Below is a small trained network, with its code and all its weights. Each question gives an input and a class and asks what happens when units are switched off, that is, made to give their printed mean instead of their output.

import numpy as np


def w(rows, s, z=0):
    codes = np.array(rows[::2]) - 128.0
    scale = np.full(codes.shape[1], s)
    scale[-1] = z or s
    return codes * scale


def norm(h):
    return h / np.sqrt((h * h).mean(-1, keepdims=True) + 1e-5)


def f(y):
    return y / 2 * (1 + np.tanh(0.7978845608 * (y + 0.044715 * y**3)))


def log_softmax(a):
    a = a - a.max(-1, keepdims=True)
    return a - np.log(np.exp(a).sum(-1, keepdims=True))


def net(x, mask):
    res = np.array(x, float).reshape(1, 6) / 4 @ E
    u = 0
    for l in range(4):
        y = f(norm(res) @ A[l][:, :-1].T + A[l][:, -1])
        res = res + np.where(mask[u : u + 10], y, B[l][:, -1]) @ B[l][:, :-1]
        u += 10
    return log_softmax(norm(res)[-1] @ U[:, :-1].T + U[:, -1])


A, B = {}, {}
E = w([
[162,137,71,179,16,182,177,86],'x0',
[131,113,218,216,174,91,73,35],'x1',
[25,59,31,5,222,146,36,133],'x2',
[175,99,55,179,42,9,80,63],'x3',
[61,93,211,156,93,120,62,189],'x4',
[95,119,202,180,80,53,88,251],'x5',
],0.0016)
A[0] = w([
[151,143,196,192,31,134,116,161,46],'L0N0',
[153,180,170,222,21,125,126,161,44],'L0N1',
[112,162,55,155,81,118,134,17,5],'L0N2',
[157,87,113,144,110,52,78,165,5],'L0N3',
[42,64,174,93,162,133,40,160,63],'L0N4',
[116,112,135,131,144,77,88,130,78],'L0N5',
[176,113,181,149,194,178,185,92,90],'L0N6',
[157,130,105,41,106,151,110,120,69],'L0N7',
[143,158,3,63,130,185,178,171,47],'L0N8',
[184,171,108,149,102,151,188,116,33],'L0N9',
],0.0032,0.0013)
B[0] = w([
[156,80,114,165,145,101,183,177,212],'L0N0',
[129,3,184,186,109,123,203,194,251],'L0N1',
[157,78,91,166,101,188,55,115,173],'L0N2',
[130,157,143,112,133,85,82,162,138],'L0N3',
[109,175,134,105,91,187,102,176,220],'L0N4',
[157,165,112,108,110,144,126,163,132],'L0N5',
[142,201,144,105,176,100,141,105,159],'L0N6',
[103,115,109,150,120,150,161,139,123],'L0N7',
[53,81,70,78,121,132,217,117,218],'L0N8',
[81,88,159,114,175,117,91,144,157],'L0N9',
],0.0034,0.0013)
A[1] = w([
[145,136,136,99,102,10,62,168,22],'L1N0',
[133,153,124,198,57,140,158,129,104],'L1N1',
[168,25,88,174,101,164,72,11,55],'L1N2',
[121,131,140,82,108,104,96,196,85],'L1N3',
[161,146,196,149,154,69,47,176,51],'L1N4',
[183,87,60,175,88,107,88,4,76],'L1N5',
[203,167,125,156,82,120,157,118,15],'L1N6',
[210,206,194,124,235,135,185,76,8],'L1N7',
[144,77,85,137,102,133,87,21,95],'L1N8',
[159,113,172,174,66,104,166,135,83],'L1N9',
],0.0036,0.0013)
B[1] = w([
[148,184,97,206,44,78,81,82,173],'L1N0',
[151,102,161,53,199,95,110,198,180],'L1N1',
[222,184,58,123,195,140,92,163,225],'L1N2',
[166,134,124,123,144,105,84,47,155],'L1N3',
[101,103,29,127,88,105,145,57,209],'L1N4',
[216,160,84,111,129,216,95,220,251],'L1N5',
[35,87,169,138,139,149,71,198,132],'L1N6',
[121,246,210,178,236,176,141,70,175],'L1N7',
[201,183,23,163,173,165,157,178,193],'L1N8',
[129,67,110,133,172,116,153,254,219],'L1N9',
],0.0031,0.0014)
A[2] = w([
[143,164,117,122,153,100,157,143,155],'L2N0',
[189,154,186,145,116,74,54,146,7],'L2N1',
[143,23,33,118,11,95,90,149,254],'L2N2',
[128,123,149,105,197,253,163,188,41],'L2N3',
[126,57,136,102,149,210,216,40,7],'L2N4',
[12,86,193,79,148,141,45,153,102],'L2N5',
[59,178,154,93,129,178,67,102,55],'L2N6',
[22,157,157,74,150,143,59,172,52],'L2N7',
[156,187,194,198,128,106,160,65,96],'L2N8',
[52,103,156,103,129,196,75,143,76],'L2N9',
],0.0034,0.00062)
B[2] = w([
[103,119,128,139,130,165,96,150,140],'L2N0',
[18,124,39,110,108,117,142,122,152],'L2N1',
[74,201,226,130,243,125,134,96,253],'L2N2',
[151,153,109,140,91,32,96,51,184],'L2N3',
[42,136,112,110,146,8,90,158,151],'L2N4',
[252,121,104,92,82,152,97,94,173],'L2N5',
[199,112,187,55,150,161,117,178,147],'L2N6',
[236,93,161,69,89,161,87,44,161],'L2N7',
[59,114,178,107,193,156,156,153,147],'L2N8',
[210,52,125,106,73,113,109,106,143],'L2N9',
],0.003,0.0024)
A[3] = w([
[102,152,58,69,181,184,57,3,81],'L3N0',
[104,110,92,50,91,155,155,111,131],'L3N1',
[116,155,144,152,179,125,110,140,86],'L3N2',
[89,122,141,134,144,54,94,70,123],'L3N3',
[112,174,178,123,166,171,201,67,25],'L3N4',
[91,98,86,106,90,115,181,87,2],'L3N5',
[102,182,137,160,94,36,79,108,34],'L3N6',
[81,114,76,59,147,140,217,107,53],'L3N7',
[89,123,65,63,134,123,176,151,142],'L3N8',
[130,26,193,207,97,113,176,203,17],'L3N9',
],0.0043,0.00075)
B[3] = w([
[155,106,181,176,93,104,194,201,253],'L3N0',
[118,54,139,119,102,142,123,64,157],'L3N1',
[97,147,115,70,132,180,156,125,138],'L3N2',
[97,206,99,110,61,171,133,172,145],'L3N3',
[21,153,178,125,173,115,61,128,149],'L3N4',
[77,78,137,180,152,105,149,104,122],'L3N5',
[15,176,107,156,39,99,111,137,151],'L3N6',
[26,67,116,235,53,145,99,83,166],'L3N7',
[106,98,131,234,102,170,153,26,164],'L3N8',
[154,49,91,19,196,3,236,222,247],'L3N9',
],0.0034,0.0031)
U = w([
[32,229,112,144,33,48,36,146,2],'0',
[51,234,250,125,248,172,143,76,85],'1',
[234,69,207,7,66,183,47,85,129],'2',
[255,184,13,191,189,198,112,139,192],'3',
[136,41,163,118,161,11,238,251,226],'4',
[6,27,76,185,78,179,199,13,108],'5',
],0.009,0.00099)

Each question gives the input, the list of numbers given to net, and the class t.
The units are the neurons (one row each of A and B). Each row of codes is followed by its name. A weight is (code - 128) times the scale printed after its matrix; where a second scale follows, it is the last column's (A, B and U).
mask holds one flag per neuron, layer by layer. A switched-off neuron (its flag False) gives its mean, the last column of its row in B, instead of its output. The means were averaged over made-up inputs and are rounded, as every weight is.
A unit's drop is (log p(t) with every unit on - log p(t) with that unit switched off) / (log p(t) with every unit on - log p(t) with every unit switched off).
The circuit of an input: a set's keep is (log p(t) with only the set's units on - log p(t) with every unit switched off) / (log p(t) with every unit on - log p(t) with every unit switched off). Starting from the 12 units with the biggest drops (on a tie, the unit counted first), units are removed one at a time, each time the one whose removal leaves the highest keep (on an exact tie, the one counted first), for as long as the keep stays at least 0.8.
units of the circuit, in order: the units of the circuit, biggest drop first
most important unit: the unit with the biggest drop
k most important neurons: the k neurons with the biggest drops, biggest first
top k neurons in layer l: the k neurons of layer l with the biggest drops, biggest first
drop of u: that unit's drop, to one decimal
input [1,-2,0,8,4,1], class 0: units of the circuit, in order -> [L3N6]
input [-2,-5,5,6,4,-3], class 5: units of the circuit, in order -> [L3N9, L3N8]
input [1,-8,-4,8,-2,-2], class 3: units of the circuit, in order -> [L1N5, L3N9]
input [-7,-5,1,1,5,4], class 2: units of the circuit, in order -> [L0N4, L2N7, L2N5]
input [-5,-3,8,-7,-4,-2], class 5: 3 most important neurons -> [L0N8, L3N7, L3N8]
input [-3,-1,5,1,1,-3], class 2: 2 most important neurons -> [L0N4, L1N4]
input [6,-6,1,6,2,-1], class 3: top 2 neurons in layer 0 -> [L0N2, L0N4]
input [-5,4,-3,3,4,-7], class 1: 2 most important neurons -> [L1N7, L0N6]
input [-3,4,-8,5,3,-8], class 3: top 4 neurons in layer 1 -> [L1N2, L1N5, L1N8, L1N7]
input [5,-2,-3,-8,-8,-2], class 5: top 2 neurons in layer 2 -> [L2N2, L2N4]
input [-7,-8,4,-7,-1,0], class 2: top 2 neurons in layer 1 -> [L1N4, L1N8]
input [8,-7,0,-6,0,5], class 5: 2 most important neurons -> [L0N8, L3N7]
input [-7,3,-4,3,2,-2], class 0: top 2 neurons in layer 3 -> [L3N6, L3N3]
input [-2,-4,1,-4,4,-4], class 2: most important unit -> L2N7
input [7,4,-6,7,0,-2], class 4: 2 most important neurons -> [L0N1, L3N9]
input [4,-8,1,5,-6,0], class 5: drop of L0N8 -> 1.0
input [5,0,6,2,-1,6], class 0: drop of L1N0 -> 0.1
input [-2,2,7,1,-6,8], class 0: drop of L0N3 -> 0.1
input [4,-1,2,-1,-8,7], class 5: drop of L0N8 -> 0.4
input [1,0,4,-1,6,-6], class 2: most important unit -> L0N4
